Below is a small trained network, with its code and all its weights. Each question gives an input and a class and asks what happens when units are switched off, that is, made to give their printed mean instead of their output.

import numpy as np


def w(rows, s, z=0):
    codes = np.array(rows[::2]) - 128.0
    scale = np.full(codes.shape[1], s)
    scale[-1] = z or s
    return codes * scale


def norm(h):
    return h / np.sqrt((h * h).mean(-1, keepdims=True) + 1e-5)


def f(y):
    return np.maximum(y, 0)


def log_softmax(a):
    a = a - a.max(-1, keepdims=True)
    return a - np.log(np.exp(a).sum(-1, keepdims=True))


def net(x, mask):
    res = np.array(x, float).reshape(1, 6) / 4 @ E
    u = 0
    for l in range(2):
        y = f(norm(res) @ A[l][:, :-1].T + A[l][:, -1])
        res = res + np.where(mask[u : u + 5], y, B[l][:, -1]) @ B[l][:, :-1]
        u += 5
    return log_softmax(norm(res)[-1] @ U[:, :-1].T + U[:, -1])


A, B = {}, {}
E = w([
[116,124,134,171,82,103,183,74,133,203,181,161],'x0',
[96,165,128,128,156,124,129,226,39,188,122,187],'x1',
[121,34,90,147,164,80,131,155,71,131,78,47],'x2',
[68,162,40,73,172,255,209,86,84,134,78,105],'x3',
[133,121,185,163,163,127,182,154,193,192,55,113],'x4',
[12,157,128,75,156,24,159,103,213,104,134,104],'x5',
],0.0069)
A[0] = w([
[147,209,167,44,76,133,136,130,195,96,105,255,7],'0.n1',
[131,109,32,77,119,76,52,71,36,88,170,206,4],'0.n2',
[54,151,134,125,120,117,112,213,56,173,126,206,40],'0.n3',
[108,138,121,185,116,173,8,155,33,149,71,148,179],'0.n4',
[79,69,105,174,188,44,174,185,80,60,137,39,193],'0.n5',
],0.0067,0.0025)
B[0] = w([
[238,85,123,160,137,127,167,68,63,80,170,228,213],'0.n1',
[115,106,218,60,236,78,102,106,145,217,9,172,224],'0.n2',
[39,59,126,128,53,172,131,130,217,25,136,69,212],'0.n3',
[164,151,152,152,99,125,133,26,166,117,171,125,244],'0.n4',
[196,136,192,226,110,160,210,70,96,132,254,181,253],'0.n5',
],0.0094,0.0055)
A[1] = w([
[117,184,174,156,122,103,130,43,149,96,243,97,254],'1.n1',
[147,64,129,175,147,196,169,254,169,149,99,174,135],'1.n2',
[122,161,36,45,160,209,250,129,69,177,138,98,2],'1.n3',
[145,125,200,181,143,93,94,203,217,182,195,158,173],'1.n4',
[223,48,28,102,60,158,90,111,127,155,84,108,113],'1.n5',
],0.0071,0.0017)
B[1] = w([
[68,154,6,133,126,148,92,129,147,158,94,150,251],'1.n1',
[79,98,97,71,184,165,145,100,126,215,112,118,149],'1.n2',
[168,172,140,73,74,31,86,163,47,99,140,102,172],'1.n3',
[165,168,172,41,127,164,129,138,70,90,103,48,198],'1.n4',
[118,101,94,109,86,201,75,145,199,191,215,62,157],'1.n5',
],0.011,0.012)
U = w([
[211,215,165,75,18,60,103,141,49,84,191,77,179],'0',
[46,40,99,123,70,208,122,86,206,70,145,102,211],'1',
[247,79,94,186,136,139,248,86,83,87,225,223,199],'2',
[85,179,104,128,136,186,83,116,177,170,192,119,203],'3',
[123,197,102,137,94,159,92,86,102,156,73,111,187],'4',
[180,106,183,46,195,127,194,72,129,186,55,152,178],'5',
[144,107,141,155,177,99,132,208,178,138,60,154,2],'6',
[115,69,169,205,119,76,113,254,167,97,61,143,2],'7',
],0.0077,0.0041)

Each question gives the input, the list of numbers given to net, and the class t.
The units are the neurons (one row each of A and B). Each row of codes is followed by its name. A weight is (code - 128) times the scale printed after its matrix; where a second scale follows, it is the last column's (A, B and U).
mask holds one flag per neuron, layer by layer. A switched-off neuron (its flag False) gives its mean, the last column of its row in B, instead of its output. The means were averaged over made-up inputs and are rounded, as every weight is.
A unit's drop is (log p(t) with every unit on - log p(t) with that unit switched off) / (log p(t) with every unit on - log p(t) with every unit switched off).
The circuit of an input: a set's keep is (log p(t) with only the set's units on - log p(t) with every unit switched off) / (log p(t) with every unit on - log p(t) with every unit switched off). Starting from all 10 units, units are removed one at a time, each time the one whose removal leaves the highest keep (on an exact tie, the one counted first), for as long as the keep stays at least 0.8.
circuit, biggest first: the units of the circuit, biggest drop first
most important unit: the unit with the biggest drop
k most important neurons: the k neurons with the biggest drops, biggest first
top k neurons in layer l: the k neurons of layer l with the biggest drops, biggest first
input [-4,-1,1,4,-8,-4], class 5: circuit, biggest first	0.n2
input [8,-6,8,-4,-6,4], class 2: 2 most important neurons	0.n5; 0.n3
input [6,1,1,8,7,-1], class 0: 3 most important neurons	1.n3; 0.n2; 1.n1
input [8,-5,-5,-5,-6,-7], class 4: circuit, biggest first	0.n5; 1.n1
input [-5,-2,-8,-1,-8,1], class 2: 2 most important neurons	0.n1; 1.n4
input [6,3,3,7,-8,-3], class 5: 2 most important neurons	0.n2; 1.n1
input [4,-6,1,8,7,2], class 0: 2 most important neurons	1.n3; 0.n2
input [7,-4,7,-4,0,7], class 2: 2 most important neurons	0.n5; 0.n3
input [-5,-6,-2,7,3,-6], class 0: top 2 neurons in layer 0	0.n3; 0.n2
input [3,1,6,5,6,-3], class 2: 4 most important neurons	0.n5; 1.n4; 0.n2; 1.n1
input [5,-5,4,-6,-7,2], class 5: top 3 neurons in layer 1	1.n3; 1.n5; 1.n4
input [0,-7,-1,8,-7,8], class 0: top 3 neurons in layer 1	1.n3; 1.n2; 1.n5
input [-3,-4,5,-2,-4,4], class 2: 2 most important neurons	0.n5; 0.n3
input [1,7,-3,-3,-5,1], class 1: most important unit	0.n3
input [1,5,-6,-4,-6,5], class 2: top 2 neurons in layer 1	1.n3; 1.n5
input [4,-7,0,0,3,-8], class 3: 2 most important neurons	1.n5; 0.n3
input [8,2,0,-4,-4,3], class 4: top 4 neurons in layer 1	1.n3; 1.n1; 1.n4; 1.n5
input [8,5,3,0,-3,-8], class 3: circuit, biggest first	1.n5; 0.n5
input [-6,5,5,-8,8,3], class 0: 3 most important neurons	1.n4; 0.n2; 0.n5
input [3,1,0,-8,6,6], class 0: most important unit	1.n4
